[-165 -168  -85  196 -141   -9 -227 -168  336  101   23  253 -228  -20
  227  -40 -228   45  202 -152 -167  265   14 -341 -386 -545   72 -124
  217  162  186  451   75 -145  -38   96 -127 -245    1 -200 -236] : E
[ 184  -46 -282 -365 -184  157 -306   19 -172 -108   97    1  141 -431
  119  -35  -21  122 -188   94  214   31  -30 -138 -233 -600  568  113
 -189  379  120  226 -132   69  197 -149 -404   28 -275   86  -17] : N
[ 284 -113  133 -158    9   78  -97 -234  100 -215  -90  109 -126   90
  -13 -110   52 -305  266 -331  -37  130   88 -152 -156 -899  126  -52
  153  507  -11  387 -103 -327   26  143   73 -286   41 -394    4] : E
[ 405 -100  209 -184   52   13  -80  -22 -372  148  104  -14 -163 -123
  253 -370  146  160  158  104  100   -1 -123   24  171 -275   68   27
  -73   98 -155  565 -130 -245  119 -316   70  129  -19   86  -31] : N
[ -41  309  132  -37  112  -48   38  115 -150  446 -633   11  216 -369
   98  229 -145  165 -139   96 -194  -22 -139 -198  199  -65   89   36
  -59  103  315  132  293  266  170 -199 -196 -107 -122   11 -229] : L
[  81  285   85   43   60  194  215   94 -127  229 -367   47  131 -122
  104  -75  -85   -9 -135   32   35   62 -199  -36  155  229  -32 -310
 -199  373   25   50  149   19  117 -191 -180  -38   67  331  -58] : X
[-121  104  138 -225 -128 -189  242   18  224  279 -140  137  123 -218
  -84   58  172 -477  -38  -35  239 -231 -255  -28   58   60   14  -78
  -27  330   98  -99   30  -96 -156 -131 -184  -12  -13  -32 -220] : E
[ 132  120  280 -132  -72  288  -39 -266 -101  240  161 -120 -401 -186
   23 -381   14   -4 -218  141  -47   84  -14 -103  314 -381   66  -61
   32   52   21  385  -54 -187   21 -490   40  177  129  134 -261] : V
[ 204 -138 -308 -346  -78  217 -285  -69 -270 -486    7  291  111  146
  129 -176  163  399  267  -20  305   29  131  -43 -288 -468  211  111
 -540  513  -61  643  -76  184 -160  -24 -188   90 -334   43  347] : V
[-124  219   11 -511 -181  -13  -86 -179  127 -355   97   49  -35  -91
  206  -52  339  272   43 -132  319  105   90  -19   44 -452  310  145
 -494  414    6  334 -471 -110  -90   27 -229 -100 -142   99 -106] : X
[ -66  201  152   54  146   70  -52  -90 -294  288 -339  -28  293 -835
  248  -70  142 -164   70  134   21  -81 -201 -303   28 -110  123  -71
   93  346  485  262  -98  -53 -314  130 -175 -136 -142  -94 -236] : W
[ 174 -234    1  208   64 -143 -150 -154   70 -175  160    7    0  316
   50 -171 -135 -238  329 -122  201  309 -206  151 -393 -403  452   23
  408  175   59  322  -98 -118 -312  298  -95   30  107  -63  212] : X
[  72  131 -235 -180  153  317 -170 -176 -241 -260  212  -91 -120 -359
  297 -153  117  260   33   92   49   19  254 -432 -406 -415  139   95
 -195  136  260  255 -188  -54  269  157 -315 -225 -305   36 -368] : E
[ 236 -132 -126  288    1  -28 -142  -96   72 -305   80   87  -43  218
  114  -65  -90 -331  215 -168  281   89  -37 -150 -111 -465  154  113
  305  134   84  354 -391 -336  -97  429 -160 -223   90 -383 -185] : L
[ 149   48  252  -78  373  -15   -4 -135 -407  205 -202  -96   18 -338
  279 -120 -114  -63  115  120  119 -137 -216 -130   57 -198  -75 -285
   70  403  253 -133   89   -7 -682 -134  -53  147 -308  -70  138] : C
[ -56  351    1 -463  -38  -62  -68 -191   16 -295  -33  117   -1 -384
  217 -167  161  114  118   -5  247  -94  206 -330   11 -592  273  190
 -183    5  446  111 -365 -289  107   -4 -102  -88 -141  123 -265] : W
[ 176 -127  194   93   50  -89  -57  -81 -421  154  434  -16 -102  143
  289 -214  150  251  282   21   46   25 -131    5  -29  -81 -202 -147
 -124  225 -153  425  179  -72 -166 -512  -30  411  -64   25  310] : N
[ 221  113  311 -176 -174   24   15 -157 -157  125  126  -68 -163  173
  -51 -152  420  118  208 -180 -219  -32  -19 -198  120 -126 -244   29
  -99  187  -55  251   31 -153  -55  -93   27  102   23 -137  210] : L
[ 305  -62    4   68  373 -275  -73 -239   61  -74  471 -141 -100  176
  207  143 -294 -206   36 -117  142   -4 -168  -44 -202 -418  139   69
  234  175  193  188   31 -434   70  285 -181  140    6 -308 -281] : K
[ 134   14  257 -222 -183   81 -111 -172 -175  174  390  -55 -236  165
   70 -148  189  254   17  -40  -24  -17   34 -198  218 -242 -137 -246
 -330  202   25  189  -80 -117  102 -242  138  394  -16   29  251] : E
[  84 -236   47  262 -105   18 -132  -64  184 -219  194  140   20  169
   21  -41 -139 -136  212 -225   27   82 -188 -189 -477 -154  121  -45
  337  117  239  305  -58 -128   72  385  -53 -222  138  -43 -186] : N
[ 238  104  227  177    4 -343   41 -227  119 -271  451  219 -193   47
  227  -55  -94 -418  194 -297   32  114  -84  -73  -86 -467  -92  -52
  186  285 -152  281 -358 -836  265  287   33 -140  162 -557 -199] : C
[-160   91 -179 -201   48   37 -420 -218 -235 -215  224 -142  -64 -119
  365  -24   55  392  -11   91  222 -126  196 -269 -174 -663  490  137
 -443  393  342  308 -161   54  537  -24 -359  -25 -459  -54  -19] : W
[ -26  -87  -58  225   16  -11 -198 -247  -58 -167  197  195    7  256
   75 -184  -57 -218  502 -121  201   12 -287 -311 -486 -484  222 -288
   86   91   67  495 -249 -313  -23  149 -124 -183   69 -224   86] : K
[ -53   57  -63  -68  135  -16 -133 -143   -1 -101   17  -17  -30 -259
  260 -142 -310  208  -11 -115  152   28  202 -179 -181 -440  272  136
 -216  394  238  244 -208   38 -105  117 -248   69 -331  102  -75] : V
[ -71  -32 -106   72 -205 -147 -171 -148 -154  107  -31  130  -23  259
  183 -117 -117 -163  280 -180   25  170 -144  115 -173 -513  285   -4
  385  121  -54  476 -334 -410  -50   27  -53 -156   91 -230  186] : L
[ 159 -116  232  -30   67   61   26 -153  -31  114  460  -88 -389   99
  236 -345  225 -143  -69  -20  220    7  -18  -19  -48    6  -19    6
  -42  244   -4  406 -157  -46    9  -67   61  165 -104   79  -78] : C
[  30   20  -27  178  -60  -97 -255 -258 -231   21  310    6  -72  262
  177 -169  -32    5  280 -156   66   54 -145 -104 -283 -648  141  155
  336  299   81  385 -130 -505    2  -63 -332  181 -193 -381  -43] : V
[ 128  -29  -18  123   76 -288 -173  -83   49  -31  208   59   31  173
  348  119 -109 -273  230 -305  194   33 -171 -255 -335 -635  300   86
  196  358  258  346 -242 -353  333  284 -229 -155 -105 -499   -6] : L
[ 146   20  280   73  130   39   48   19  -46  299 -350   95   96 -167
   60   37  -69 -224  -51  -72  249 -185  -23 -221  120 -458  128 -212
 -302  497  322  102  -30  -34  -17 -160  -90  -34 -292  -60    4] : L
[ 216  -45   23  150  167 -244 -100 -260  -32  -48  264  110 -252   47
  194 -130 -336 -177  240 -232   46  235  -18 -144 -398 -369   54   -1
  340    2  147  365 -136 -404 -179  257 -166   40  -38 -335 -156] : L
[ 197   39  319  -76   66  -94    2  -97  -87  295 -246  -53  194 -357
  172  143  -32 -182  125  -81  -68  160  -78   63   57 -116    2  -21
   91  416  244 -209  295  -25 -252  112  -73  145 -369   99   40] : E
[ 129 -266  310  175   -2 -177  -11  112  196  102  -37  121  153 -138
  -13   -7  -40  -44   90   39  179 -266 -311   14 -137   53  123  -77
   48  322  305   -5  146 -150  172   64  -81  -90  -17  -60 -113] : W
[  43   57 -297 -612   59  250 -274 -265 -241 -147   61  -50   -5 -207
  128  -95   84  110  -52   -9  153   77  116 -126 -277 -825  447  178
 -269  482   34  467 -130   80   -5  -43 -228  106 -408    6 -100] : V
[-157   57   25   98  -27  -26  -16    5  152  283 -241    3   39  -12
 -116  122  343 -225 -250   26   62  -99 -119 -293   61   39  197  199
  -71  120  248  337  187  159 -127   64  -58  -97 -119   97 -247] : N
[  98  -41 -221  191 -104 -147 -173 -182 -123  205  186  -79 -100  426
  -39  -58   47 -347  155 -144 -115  127  -39  167  -98 -304  223  166
  261  227 -125  530  -14 -199  -11  248 -242  173  -46 -264   87] : K
[ -25  156 -312 -301  -81  364 -373 -100 -263 -167  169   30  -67 -121
  184  -77  377  165  -89  151   11  -33   91 -326 -234 -590  398    9
 -270  273  393  708 -120   81  175 -116 -383    9 -385   38 -132] : X
[-200  -98  -45 -438  -61   52  -58 -193  -55 -223  -47  132 -125 -235
   57 -120   69   25  -19  -46  324  -36  330  112 -224 -143  179  -26
 -312  238  156   85 -263  113 -345   34   -5 -212 -183   79  119] : E
[ -31  208  236 -233  154  268   43 -323   32   15 -379  144  -58 -184
  107  -55 -188  -79   67  -83  -15  -14   39  -29  139 -235 -202  -74
  186  155  373   92  -54  -63 -164  223   19 -175    7 -212 -446] : K
[ 346 -148  323   85   77  190   54 -202  -60   68  206   -1 -407  -26
  132 -448   41  165 -120  -13   93  119  305 -177  259 -256 -156 -127
 -209  369  -61  427  146 -117  -69 -173  154  203   61  290  -31] : N
[ 140  175 -175  -86   98 -113 -114 -245 -131  -38 -112  -57  110  -10
  131  119 -201 -282  319  -80   21  237  -95  -65 -132 -411  178   -5
  204 -115  121 -108   -2 -204  -64  185 -151 -101  160 -356   67] : C
[ 244  175   28  312  139 -236  -33 -108 -150 -178 -134  191 -152  -22
  277 -229 -380 -223  292  -51  -29  132  -77 -112 -245 -779  142  -65
  116  474  165   86   55 -424  191  -40   54 -229  168 -230   38] : K
[ 123 -227  232   48  144    7 -304 -208 -404  117  359 -362 -210  -85
  114 -215  192   39  119    8  -60  205 -255   34  -97   89   26  -66
  321   60   69  442  -25   60 -383  -53  162  216   77 -140  106] : K
[ -82   35  -48 -447   73  217 -214 -118    9 -155  -41   -9 -150 -224
  234 -144 -116  118  -99  -65   97    4  233 -119 -194 -407  418  -33
 -118  240  259  136 -300  187  418  232 -220 -209 -303  -65  -24] : X
[  41 -101  131   21   24  220 -194 -290 -107 -188  251   29 -273 -121
  253 -198   88  -56  225   12   67  240  225 -101 -165 -310 -195   39
 -217   -3   57  322  226   17  151 -259  186    1  -32   12  -60] : X
[ -42  212  201  -75  205  -10  112   62 -267  316 -495   49  128  -69
  134 -102  274 -223   40   81   -8 -271 -261    5  174 -208  138 -209
  205  560  162   40  181 -178   20 -322 -166 -105 -294  -83  -25] : N
[ -35   83 -175 -524  136  179 -184 -307  163 -438   80  -29  -89 -290
   36  -74   27   19   14  -38    1  129  118  -28 -363 -378  329   21
 -215  350  151  227   -1   80    0  230 -216 -102 -172  -54 -205] : X
[ -33  120  208  162  182  -88  296  142 -271  314 -292  -38  297 -273
 -163  -49  225  -73  142  134   -4 -216 -109   33   96  361  -96 -147
   36   54   99 -208   11  120 -328   15 -151   20   85 -116  -35] : N
[ 436 -238  137  -44   37  102 -155  148  -29  187   60  -57  -65 -313
  296 -419    7  218  180    7  -54 -114  -81 -296 -208 -580  253  276
  196   90  251  704  -48  -59   92 -437  -85  -19 -138  154   98] : L
[  -9  301 -204 -393   75  336 -204 -522  -20 -317  146  -33 -204 -263
  229  -50 -343   93 -142   85  -41  131   93 -166   59 -536  148  -93
 -326  120   34  163 -163 -210  -40   85  -94   12 -105   85 -284] : N
[ 248 -151  372   -7  123   19  -14 -232  -44   88  148 -179 -226  -83
  140 -366  137  -27  224 -112   87   99  -87 -156   16 -205 -118  139
  116   45 -169   40  -81 -247 -376  -66  241   86  -46   28   91] : N
[  90 -151 -125  234  181 -203 -211  -98 -180  -62   97    0  -21 -145
  279   59 -214  -48  268 -167    9   97  -26 -141 -465 -509  206 -190
  103  412  138  175  -42 -333 -131  131 -345 -228 -196 -353   28] : W
[  36  104  182 -216  -38   34  -60  -43 -300  373 -266  127  290   19
  -37  131   98  -23  -70   30  451 -287 -648 -416 -139 -131  200  -35
 -198  174  190  132  -21  -21  -67 -128 -218   37 -319   62 -101] : N
[ -20  -66 -194 -581  -79  170 -312 -155 -257 -302  363   27 -163   72
  155 -175  418 -158   49 -115  331 -164  -59 -241 -349 -241  274    0
  -60  271   74  554 -443   43  115   84 -235  -23 -448 -173   44] : E
[ 145  -25   47  214   37 -170 -163 -166  -58 -124  121  245  -82  188
  225  -26  204 -265  442 -106 -107  141  -49 -245 -101 -481   87 -160
  534  127  212  458 -139 -383 -103  472 -180 -197   52 -680   61] : L
[ 165  -85  159  134  128 -105  -65 -155   43 -158  126  186 -116 -210
  177 -124  -36  -37  259 -180 -150  217 -122 -403 -393 -458   13 -231
  349  339  -68  108  -34 -317 -372  150 -100 -270   -5 -506  306] : E
[ 171 -223   95   91  170    5  -51 -337  215 -110  262  108 -188  173
  -38  -28 -362  -41  137 -158  -40  130    3  100 -246 -438  -50  -83
  328  111  -63  318   10 -432    0  170 -100  -54  185 -546 -268] : E
[-117    5  315  -45   78   -1  -13  -55  148  211 -345  244  -32 -298
  195    3 -210   64 -157   17  276 -103 -191 -221   74 -431   21 -162
 -221  522  129   -5  161   23    6 -423  -23 -146 -191 -112 -104] : K
[-234   33  -71 -148  -39  113 -212 -208  -12  148  137 -117 -168  -49
   68 -116  420   53 -145   12  122 -264  -13 -513 -173 -324  290   24
 -323  226  164  517 -180 -162   92  -31 -171 -242 -246  -19  -63] : C
[-140  273 -259  -82 -210  157 -202 -192 -177 -224   10    4 -266  -17
    5 -318  177  171 -118   17   65  -27  307 -173   87 -201   29  276
 -268   44  159  282 -413 -146  -54   46   14   54  -55  -34 -108] : W
[-147  -60  -63 -231   62  228 -257 -233 -155  -53  103   19 -110 -293
  329 -162  119  277   15  -79   74  -91  302 -340 -315 -726  243   25
 -337  426  279  655 -347    0  -42   46  -79 -240 -341  -77   -2] : C
[ 156    1  -66  -88  -26 -171 -131 -246   48 -282   76  -39  -69   84
   91   44  -90 -228  376 -157 -131   97 -140 -158 -228 -574  134  -18
  304  246    2  202  146 -359  -81  167 -226 -251   61  -97 -177] : E
[  33  -66  463  319  -68   91   72 -155  197  261  134   10 -209    8
   59 -231   13 -186  -40 -140  110  -40 -119 -126   -4  -15  -33 -207
  -31  150  241  442   50 -265  -37 -473   21 -101  134  191  -15] : C
[ 106 -144  498  221   23 -102   22   18  442   73  485  -89 -141  -22
   34 -317  187 -230    5 -111   58 -105 -279 -236  102   65    6   42
  192   18   36  287   12 -299  345 -381  241  233  149   30   17] : V
[ -78  -35 -230 -387  -61 -150 -270 -250   36 -210  121  -23 -133 -192
  158  -81 -193  201   28  -22  150    5  137   12 -275 -500  314  282
 -309  357  185  307 -176    2 -192  229 -128  124 -327  141 -245] : L
[ -43  -53 -369 -365  -56  282 -372 -194 -239  -39   53  -89   89 -171
  -98  101  288  -64 -338  123  412  -46   12 -248  -20 -187  515  -66
 -372  132  180  532 -156   50  -65  106 -354   56 -334  157 -241] : N
[ -10   -7   58  -67  -82  -43    3  151 -371  245 -213    1  237 -345
  -14  -88  321   64   32  237  262 -180 -281  -91 -115  -27  152   33
  233  224  324  -19  153  136 -364 -345 -342   52 -127  113 -137] : W
[ 338 -124  179  285 -111   87  -19  -28  -48   59  413   50 -312   67
   77 -390  134   92   92  -51 -114   53  116 -247  -29  -59 -240   -7
 -299  294   40  531   33   93 -117  -50  168  369   28  155  182] : W
[  82   45 -185 -196   70 -138 -276  -63 -236 -109  287    4   40 -330
  327   53  157  214   30  148   24   41    0  -72 -283 -538  300  212
 -397  424  141  423   33   15 -167 -219 -171  273 -546   31  105] : L
[-111   90   -9 -169   99   11  -19  106   -9  267 -315  119  128  -81
  234   11  121  -23 -129   63  239  -60 -161 -193   -5 -166  185  -26
  159  252  305  -11  181    0  119 -166 -164  -23 -206    7  -32] : X
[ -38  -52 -232 -218 -335   10 -151  -84  -52 -207  177  206  -72   50
 -179 -148  228  -80   10 -124   -2  -78  399  -39 -224 -271  108  146
 -480  516   -6  585   58  182  183  250 -191  153 -213   67   67] : X
[-128  179  211 -307   23   37  150 -161  -20  488  -94   15   84 -153
   59   71  263 -217   28  -51   12 -141 -283 -288   54   -9  -66 -225
 -119  191   -8 -227  -45  -62 -181  101  -35   13 -128 -175   53] : N
[ 228  -53   73   -8  117  -88   19 -212   91 -122   29  281 -210  255
   87 -143   73 -311  287 -184  156  -38 -213 -468 -377 -594   32 -127
  213  221  163  527   71 -475 -119   29  -15 -342  163 -258 -110] : E
[-169  367  220 -158   53  112   58 -238 -286   69 -352   82  -24 -478
  308   -4 -173  -21   28   29  -14   34  -15  -92  104 -185 -196 -210
  -36  334  323 -300    8 -225 -106  -50  -10 -242  -42  -39 -331] : V
[ -32  210  -77 -515  -20   96 -220 -194 -149 -164  -76   45   -8 -464
  275  -32  239   57  140  -37  100  -98   30 -521 -197 -654  269    4
 -299  352  327  437 -202  -73   97   13 -305 -294 -332  -28 -266] : E
[  45 -160  518  113   59  110    9  -10  418   62  235   10 -198   93
   35 -285  331  186  105 -221 -260  -27  -71 -277 -182   75 -138 -193
  239  133  245  162   63 -191  265  -86  290  -99  114 -159  158] : C
